Below is a small trained network, with its code and all its weights. Each question gives an input and a target symbol and asks what happens when units are switched off, that is, made to give their printed mean instead of their output.

import numpy as np


def w(rows, s, z=0):
    codes = np.array(rows[::2]) - 128.0
    scale = np.full(codes.shape[1], s)
    scale[-1] = z or s
    return codes * scale


def norm(h):
    return h / np.sqrt((h * h).mean(-1, keepdims=True) + 1e-5)


def f(y):
    return np.maximum(y, 0)


def softmax(a):
    e = np.exp(a - a.max(-1, keepdims=True))
    return e / e.sum(-1, keepdims=True)


def log_softmax(a):
    a = a - a.max(-1, keepdims=True)
    return a - np.log(np.exp(a).sum(-1, keepdims=True))


def net(x, mask):
    ids = ['αβγδζθλμπφψω'.index(c) for c in x.split()]
    T = len(ids)
    res = E[ids] + P[:T]
    q, k, v = (norm(res) @ M[0].T for M in (Q, K, V))
    z = softmax(np.where(np.tri(T) > 0, q @ k.T / 2**0.5, -1e9)) @ v
    res = res + np.where(mask[0], z, O[0][:, -1]) @ O[0][:, :-1]
    y = f(norm(res) @ A[0][:, :-1].T + A[0][:, -1])
    res = res + np.where(mask[1:9], y, B[0][:, -1]) @ B[0][:, :-1]
    return log_softmax(norm(res)[-1] @ U[:, :-1].T + U[:, -1])


Q, K, V, O, A, B = {}, {}, {}, {}, {}, {}
E = w([
[106,144,144,145,182],'α',
[138,122,140,166,62],'β',
[113,140,145,154,182],'γ',
[116,140,132,155,174],'δ',
[145,133,165,172,72],'ζ',
[149,152,90,136,151],'θ',
[94,141,149,137,180],'λ',
[136,129,143,174,58],'μ',
[148,153,177,157,74],'π',
[147,195,145,83,199],'φ',
[62,70,9,103,169],'ψ',
[62,125,87,52,92],'ω',
],0.013)
P = w([
[2,145,95,219,160],'0',
[84,241,46,154,122],'1',
[96,225,69,144,117],'2',
[126,217,91,131,116],'3',
[169,151,65,140,133],'4',
[148,110,76,144,137],'5',
[155,125,115,140,144],'6',
[156,139,125,126,155],'7',
[136,169,145,118,138],'8',
[194,137,151,130,147],'9',
[211,75,159,122,166],'10',
[217,88,173,122,150],'11',
[201,116,175,123,160],'12',
[168,185,116,130,130],'13',
],0.0076)
Q[0] = w([
[182,10,110,138,146],'h0',
[223,226,168,254,169],'h0',
],0.0073)
K[0] = w([
[122,255,134,103,101],'h0',
[165,67,178,36,144],'h0',
],0.0094)
V[0] = w([
[55,157,176,12,128],'h0',
[84,67,85,132,132],'h0',
],0.011)
O[0] = w([
[68,146,178,17,102,84],'h0',
[226,2,133,112,154,3],'h0',
],0.0095,0.0032)
A[0] = w([
[212,25,154,172,113,146],'n0',
[173,53,68,98,185,87],'n1',
[37,90,6,93,126,5],'n2',
[8,74,109,164,40,220],'n3',
[20,96,154,135,194,164],'n4',
[186,180,190,146,159,146],'n5',
[168,204,1,163,98,84],'n6',
[151,130,78,1,44,144],'n7',
],0.0079,0.0028)
B[0] = w([
[104,152,57,91,85,149],'n0',
[138,172,129,96,157,145],'n1',
[202,159,144,111,110,162],'n2',
[162,169,108,54,112,187],'n3',
[184,124,186,130,117,176],'n4',
[193,122,119,131,111,226],'n5',
[130,102,201,133,141,253],'n6',
[139,95,254,121,151,167],'n7',
],0.0096,0.0062)
U = w([
[136,107,152,150,135,3],'α',
[158,86,175,42,105,111],'β',
[111,94,68,167,144,155],'γ',
[135,121,90,147,126,89],'δ',
[221,113,22,79,112,85],'ζ',
[91,254,105,125,131,204],'θ',
[107,113,106,144,130,46],'λ',
[37,199,143,85,113,82],'μ',
[142,117,82,159,123,170],'π',
[106,109,84,153,135,121],'φ',
[107,147,160,239,83,126],'ψ',
[71,50,128,82,108,242],'ω',
],0.0087,0.0046)

Each question gives the input, a string of symbols that net reads in full, and the target symbol t.
The units are the heads (2 rows each of Q, K, V and O) and the neurons (one row each of A and B). Each row of codes is followed by its name. A weight is (code - 128) times the scale printed after its matrix; where a second scale follows, it is the last column's (O, A, B and U).
mask holds one flag per unit, heads first, then neurons. A switched-off unit (its flag False) gives its mean, the last column of its rows in O or B, instead of its output. The means were averaged over made-up inputs and are rounded, as every weight is.
A unit's drop is (log p(t) with every unit on - log p(t) with that unit switched off) / (log p(t) with every unit on - log p(t) with every unit switched off).
The circuit of an input: a set's keep is (log p(t) with only the set's units on - log p(t) with every unit switched off) / (log p(t) with every unit on - log p(t) with every unit switched off). Starting from all 9 units, units are removed one at a time, each time the one whose removal leaves the highest keep (on an exact tie, the one counted first), for as long as the keep stays at least 0.8.
circuit, biggest first: the units of the circuit, biggest drop first
most important unit: the unit with the biggest drop
k most important neurons: the k neurons with the biggest drops, biggest first
drop of u: that unit's drop, to one decimal
input θ δ π ζ ω, target β: most important unit	n7
input π λ π θ δ β π φ ζ μ, target θ: circuit, biggest first	[h0; n3]
input ω λ π ζ θ ψ λ, target ζ: circuit, biggest first	[h0; n0]
input π μ δ, target ψ: 2 most important neurons	[n6; n3]
input ω π π π ψ φ π φ π ζ, target θ: circuit, biggest first	[h0; n6]
input φ φ λ π π λ μ π ω θ, target β: circuit, biggest first	[h0; n7]
input π π π π γ δ φ θ π φ α δ, target θ: 2 most important neurons	[n6; n7]
input β π φ π φ φ π λ π π ζ φ θ, target θ: 2 most important neurons	[n7; n4]
input π φ π φ π δ φ π π ζ α, target θ: 2 most important neurons	[n6; n7]
input ω π α θ π ω ω π φ γ θ λ ω β, target β: 2 most important neurons	[n7; n3]
input λ φ π π π π θ π φ β ω π ω φ, target β: drop of n7	0.2
input ω π π ζ φ ω γ, target β: drop of n4	0.2
input π λ ψ, target ζ: drop of h0	0.3
input π φ φ φ π π θ π θ φ π, target θ: most important neuron	[n6]
